Here is a tiny trained network, its code and every weight. The questions are about switching its units off for an input and a class, where a switched-off unit gives its printed mean instead of its output.

import numpy as np


def w(rows, s, z=0):
    codes = np.array(rows[::2]) - 128.0
    scale = np.full(codes.shape[1], s)
    scale[-1] = z or s
    return codes * scale


def f(y):
    return y / 2 * (1 + np.tanh(0.7978845608 * (y + 0.044715 * y**3)))


def log_softmax(a):
    a = a - a.max(-1, keepdims=True)
    return a - np.log(np.exp(a).sum(-1, keepdims=True))


def net(x, mask):
    res = np.array(x, float).reshape(1, 6) / 4 @ E
    y = f(res @ A[0][:, :-1].T + A[0][:, -1])
    res = res + np.where(mask, y, B[0][:, -1]) @ B[0][:, :-1]
    return log_softmax(res[-1] @ U[:, :-1].T + U[:, -1])


A, B = {}, {}
E = w([
[70,106,142,14],'x0',
[185,72,204,93],'x1',
[128,128,127,127],'x2',
[127,128,129,128],'x3',
[127,7,55,144],'x4',
[125,126,128,131],'x5',
],0.013)
A[0] = w([
[130,136,208,76,145],'neuron 0',
[123,71,104,125,253],'neuron 1',
[212,65,180,131,190],'neuron 2',
[200,94,156,124,95],'neuron 3',
[111,112,82,187,171],'neuron 4',
[69,190,64,100,233],'neuron 5',
[138,122,160,89,113],'neuron 6',
[144,169,149,96,151],'neuron 7',
[116,47,111,109,187],'neuron 8',
[135,211,148,136,182],'neuron 9',
[52,111,92,65,205],'neuron 10',
[101,189,57,101,119],'neuron 11',
[219,144,155,195,145],'neuron 12',
[132,126,7,203,180],'neuron 13',
[103,103,197,99,105],'neuron 14',
],0.013,0.0066)
B[0] = w([
[73,93,188,82,207],'neuron 0',
[157,151,138,44,211],'neuron 1',
[61,150,69,209,219],'neuron 2',
[103,176,68,139,168],'neuron 3',
[133,131,186,60,196],'neuron 4',
[191,137,54,109,221],'neuron 5',
[128,96,145,136,161],'neuron 6',
[70,79,153,137,175],'neuron 7',
[181,206,48,147,211],'neuron 8',
[94,147,32,188,209],'neuron 9',
[66,144,63,217,216],'neuron 10',
[141,136,106,168,181],'neuron 11',
[125,182,54,140,206],'neuron 12',
[154,89,208,1,249],'neuron 13',
[108,48,149,120,175],'neuron 14',
],0.0088,0.014)
U = w([
[169,234,81,118,173],'0',
[61,155,79,177,233],'1',
[106,70,254,36,3],'2',
],0.0096,0.0011)

Each question gives the input, the list of numbers given to net, and the class t.
The units are the neurons (one row each of A and B). Each row of codes is followed by its name. A weight is (code - 128) times the scale printed after its matrix; where a second scale follows, it is the last column's (A, B and U).
mask holds one flag per neuron, in row order. A switched-off neuron (its flag False) gives its mean, the last column of its row in B, instead of its output. The means were averaged over made-up inputs and are rounded, as every weight is.
A unit's drop is (log p(t) with every unit on - log p(t) with that unit switched off) / (log p(t) with every unit on - log p(t) with every unit switched off).
The circuit of an input: a set's keep is (log p(t) with only the set's units on - log p(t) with every unit switched off) / (log p(t) with every unit on - log p(t) with every unit switched off). Starting from the 12 units with the biggest drops (on a tie, the unit counted first), units are removed one at a time, each time the one whose removal leaves the highest keep (on an exact tie, the one counted first), for as long as the keep stays at least 0.8.
circuit, biggest first: the units of the circuit, biggest drop first
most important unit: the unit with the biggest drop
k most important neurons: the k neurons with the biggest drops, biggest first
drop when u is switched off: that unit's drop, to one decimal
input [1,-2,-5,-8,7,6], class 0: 2 most important neurons => (neuron 8; neuron 0)
input [6,4,-6,-8,5,7], class 1: most important unit => neuron 10
input [8,-8,-6,-8,6,-5], class 0: circuit, biggest first => (neuron 5; neuron 8)
input [7,-5,1,-6,6,-7], class 0: circuit, biggest first => (neuron 8; neuron 1)
input [-4,8,-5,-2,6,2], class 0: 3 most important neurons => (neuron 8; neuron 1; neuron 10)
input [2,7,-4,-8,5,5], class 1: 3 most important neurons => (neuron 2; neuron 13; neuron 5)
input [0,6,-2,-6,-5,-6], class 1: 2 most important neurons => (neuron 13; neuron 2)
input [0,2,8,5,-5,-1], class 1: 3 most important neurons => (neuron 13; neuron 9; neuron 4)
input [0,1,-8,8,-3,2], class 1: circuit, biggest first => (neuron 13; neuron 8)
input [-2,1,2,-7,-3,-4], class 1: 3 most important neurons => (neuron 13; neuron 8; neuron 1)
input [4,1,-1,0,-5,8], class 2: 2 most important neurons => (neuron 2; neuron 0)
input [-4,-2,-8,6,7,8], class 2: drop when neuron 13 is switched off => 0.3
input [-2,-2,-7,5,8,1], class 2: drop when neuron 13 is switched off => 0.4
input [5,-8,7,-1,4,-6], class 0: drop when neuron 5 is switched off => 0.1
input [-5,-6,-4,5,5,7], class 2: drop when neuron 13 is switched off => 0.2
input [6,-1,4,6,8,-7], class 0: circuit, biggest first => (neuron 8)
